Below is a small trained network, with its code and all its weights. Each question gives an input and a class and asks what happens when units are switched off, that is, made to give their printed mean instead of their output.

import numpy as np


def w(rows, s, z=0):
    codes = np.array(rows[::2]) - 128.0
    scale = np.full(codes.shape[1], s)
    scale[-1] = z or s
    return codes * scale


def f(y):
    return y / 2 * (1 + np.tanh(0.7978845608 * (y + 0.044715 * y**3)))


def log_softmax(a):
    a = a - a.max(-1, keepdims=True)
    return a - np.log(np.exp(a).sum(-1, keepdims=True))


def net(x, mask):
    res = np.array(x, float).reshape(1, 2) / 4 @ E
    y = f(res @ A[0][:, :-1].T + A[0][:, -1])
    res = res + np.where(mask, y, B[0][:, -1]) @ B[0][:, :-1]
    return log_softmax(res[-1] @ U[:, :-1].T + U[:, -1])


A, B = {}, {}
E = w([
[108,248,176,152,104,138,108,104,88],'x0',
[190,160,129,63,121,112,156,136,120],'x1',
],0.014)
A[0] = w([
[137,187,132,151,120,118,110,132,122,182],'neuron 0',
[146,155,109,93,136,124,131,132,141,241],'neuron 1',
[92,184,153,159,113,134,137,117,118,185],'neuron 2',
[38,97,121,249,134,135,113,125,137,100],'neuron 3',
[132,172,132,141,140,111,135,102,125,94],'neuron 4',
[82,193,83,136,132,123,146,121,115,93],'neuron 5',
[204,155,117,31,134,121,136,126,122,74],'neuron 6',
[140,175,132,147,121,135,95,149,115,98],'neuron 7',
[82,99,144,192,120,139,119,111,121,58],'neuron 8',
[129,134,140,146,119,134,128,121,123,246],'neuron 9',
[166,153,144,72,116,142,134,119,132,87],'neuron 10',
[128,155,175,136,120,147,117,133,140,96],'neuron 11',
[157,6,98,89,139,140,125,128,131,160],'neuron 12',
],0.019,0.013)
B[0] = w([
[108,105,92,119,154,127,101,107,180,200],'neuron 0',
[96,153,149,99,143,146,49,126,60,196],'neuron 1',
[109,120,146,158,157,145,139,83,173,219],'neuron 2',
[141,109,141,84,85,133,74,229,67,227],'neuron 3',
[120,112,154,150,113,103,193,157,196,154],'neuron 4',
[143,127,68,167,107,90,203,133,186,164],'neuron 5',
[162,91,126,112,63,130,111,254,109,191],'neuron 6',
[137,80,158,128,131,171,185,143,204,164],'neuron 7',
[172,126,137,155,68,117,186,176,135,167],'neuron 8',
[138,189,118,76,183,139,92,73,53,199],'neuron 9',
[154,107,140,164,75,126,166,184,107,158],'neuron 10',
[136,95,102,194,128,82,196,138,149,155],'neuron 11',
[110,131,122,160,171,135,164,79,205,253],'neuron 12',
],0.028,0.021)
U = w([
[106,82,114,153,212,180,133,124,255,96],'0',
[187,83,151,89,68,164,82,235,92,175],'1',
[77,184,138,42,251,178,20,48,63,254],'2',
[157,152,176,141,102,118,191,78,31,69],'3',
[134,130,125,119,53,98,151,99,40,76],'4',
[183,134,141,122,92,98,126,47,35,69],'5',
[170,147,92,129,69,114,142,77,81,74],'6',
[162,115,121,143,75,87,126,92,89,74],'7',
],0.01,0.0088)

Each question gives the input, the list of numbers given to net, and the class t.
The units are the neurons (one row each of A and B). Each row of codes is followed by its name. A weight is (code - 128) times the scale printed after its matrix; where a second scale follows, it is the last column's (A, B and U).
mask holds one flag per neuron, in row order. A switched-off neuron (its flag False) gives its mean, the last column of its row in B, instead of its output. The means were averaged over made-up inputs and are rounded, as every weight is.
A unit's drop is (log p(t) with every unit on - log p(t) with that unit switched off) / (log p(t) with every unit on - log p(t) with every unit switched off).
most important unit: the unit with the biggest drop
top k neurons: the k neurons with the biggest drops, biggest first
drop when u is switched off: that unit's drop, to one decimal
input [7,6], class 0: most important unit : neuron 3
input [-4,5], class 1: top 3 neurons : [neuron 6; neuron 2; neuron 0]
input [2,4], class 1: top 2 neurons : [neuron 6; neuron 12]
input [-3,-4], class 1: top 3 neurons : [neuron 3; neuron 2; neuron 1]
input [2,-4], class 1: top 3 neurons : [neuron 3; neuron 12; neuron 1]
input [1,3], class 2: top 2 neurons : [neuron 3; neuron 8]
input [5,-7], class 1: top 2 neurons : [neuron 3; neuron 12]
input [-2,-3], class 2: drop when neuron 6 is switched off : 0.6
input [-4,8], class 1: drop when neuron 6 is switched off : 2.5
input [-4,-7], class 1: drop when neuron 3 is switched off : 2.0
